Here is a tiny trained network, its code and every weight. The questions are about switching its units off for an input and a target symbol, where a switched-off unit gives its printed mean instead of its output.

import numpy as np


def w(rows, s, z=0):
    codes = np.array(rows[::2]) - 128.0
    scale = np.full(codes.shape[1], s)
    scale[-1] = z or s
    return codes * scale


def norm(h):
    return h / np.sqrt((h * h).mean(-1, keepdims=True) + 1e-5)


def f(y):
    return np.maximum(y, 0)


def softmax(a):
    e = np.exp(a - a.max(-1, keepdims=True))
    return e / e.sum(-1, keepdims=True)


def log_softmax(a):
    a = a - a.max(-1, keepdims=True)
    return a - np.log(np.exp(a).sum(-1, keepdims=True))


def net(x, mask):
    ids = ['βζθλμπψ'.index(c) for c in x.split()]
    T = len(ids)
    res = E[ids] + P[:T]
    r = norm(res)
    for j in range(2):
        rows = slice(2 * j, 2 * j + 2)
        q, k, v = (r @ M[0][rows].T for M in (Q, K, V))
        z = softmax(np.where(np.tri(T) > 0, q @ k.T / 2**0.5, -1e9)) @ v
        o = O[0][rows]
        res = res + np.where(mask[j], z, o[:, -1]) @ o[:, :-1]
    y = f(norm(res) @ A[0][:, :-1].T + A[0][:, -1])
    res = res + np.where(mask[2:10], y, B[0][:, -1]) @ B[0][:, :-1]
    return log_softmax(norm(res)[-1] @ U[:, :-1].T + U[:, -1])


Q, K, V, O, A, B = {}, {}, {}, {}, {}, {}
E = w([
[121,186,178,177],'β',
[103,149,130,111],'ζ',
[94,129,187,124],'θ',
[118,96,145,5],'λ',
[56,112,110,91],'μ',
[93,129,190,125],'π',
[161,150,51,122],'ψ',
],0.025)
P = w([
[222,194,132,4],'0',
[103,151,120,70],'1',
[237,119,181,83],'2',
[57,137,94,122],'3',
[217,47,134,161],'4',
[39,133,45,134],'5',
[147,31,111,182],'6',
[56,141,84,129],'7',
],0.0049)
Q[0] = w([
[78,250,99,185],'H0',
[91,41,109,223],'H0',
[203,4,134,90],'H1',
[152,156,151,17],'H1',
],0.018)
K[0] = w([
[5,171,101,126],'H0',
[112,24,102,249],'H0',
[226,92,202,30],'H1',
[159,197,102,34],'H1',
],0.016)
V[0] = w([
[23,161,229,186],'H0',
[141,255,48,211],'H0',
[66,248,105,22],'H1',
[98,91,203,155],'H1',
],0.0069)
O[0] = w([
[254,166,182,146,187],'H0',
[81,217,96,209,103],'H0',
[140,23,64,250,255],'H1',
[196,151,170,105,119],'H1',
],0.0062,0.0088)
A[0] = w([
[185,168,22,95,5],'N0',
[191,149,58,61,166],'N1',
[190,69,54,225,17],'N2',
[102,93,52,77,102],'N3',
[56,144,174,84,155],'N4',
[133,207,146,163,59],'N5',
[252,152,126,119,87],'N6',
[73,177,145,136,29],'N7',
],0.012,0.0019)
B[0] = w([
[134,154,2,92,172],'N0',
[83,101,71,152,172],'N1',
[62,137,196,100,254],'N2',
[170,141,187,158,192],'N3',
[155,138,72,120,158],'N4',
[189,122,129,180,156],'N5',
[85,161,71,124,178],'N6',
[149,121,98,165,138],'N7',
],0.02,0.0086)
U = w([
[181,216,169,221,173],'β',
[2,143,242,135,100],'ζ',
[174,151,191,77,93],'θ',
[181,24,126,46,146],'λ',
[140,81,172,146,2],'μ',
[178,147,191,79,111],'π',
[60,105,31,160,176],'ψ',
],0.0082,0.0029)

Each question gives the input, a string of symbols that net reads in full, and the target symbol t.
The units are the heads (2 rows each of Q, K, V and O) and the neurons (one row each of A and B). Each row of codes is followed by its name. A weight is (code - 128) times the scale printed after its matrix; where a second scale follows, it is the last column's (O, A, B and U).
mask holds one flag per unit, heads first, then neurons. A switched-off unit (its flag False) gives its mean, the last column of its rows in O or B, instead of its output. The means were averaged over made-up inputs and are rounded, as every weight is.
A unit's drop is (log p(t) with every unit on - log p(t) with that unit switched off) / (log p(t) with every unit on - log p(t) with every unit switched off).
The circuit of an input: a set's keep is (log p(t) with only the set's units on - log p(t) with every unit switched off) / (log p(t) with every unit on - log p(t) with every unit switched off). Starting from all 10 units, units are removed one at a time, each time the one whose removal leaves the highest keep (on an exact tie, the one counted first), for as long as the keep stays at least 0.8.
units of the circuit, in order: the units of the circuit, biggest drop first
unit that matters most: the unit with the biggest drop
top k neurons: the k neurons with the biggest drops, biggest first
drop when u is switched off: that unit's drop, to one decimal
input ψ ψ π θ, target ψ: unit that matters most : N2
input π ψ λ ψ π, target λ: units of the circuit, in order : [N2; H1; N3; N6]
input β ψ λ π, target ψ: top 4 neurons : [N2; N3; N4; N5]
input π ψ π λ β ψ π, target β: units of the circuit, in order : [H1; N2]
input λ ζ λ π π, target λ: units of the circuit, in order : [N2; H0]
input ψ ψ ψ β θ θ, target β: top 3 neurons : [N2; N0; N1]
input ζ π ψ μ θ, target ψ: units of the circuit, in order : [H0; N2]
input β θ β ψ θ, target β: units of the circuit, in order : [N2; H1]
input π ψ θ β ζ β π π, target β: units of the circuit, in order : [N2; H0]
input θ β ψ λ β ζ μ, target β: drop when N3 is switched off : 0.8
input ζ β ζ μ, target β: drop when H0 is switched off : 0.1
input μ ζ ζ β ψ θ π, target ψ: drop when N7 is switched off : 0.0
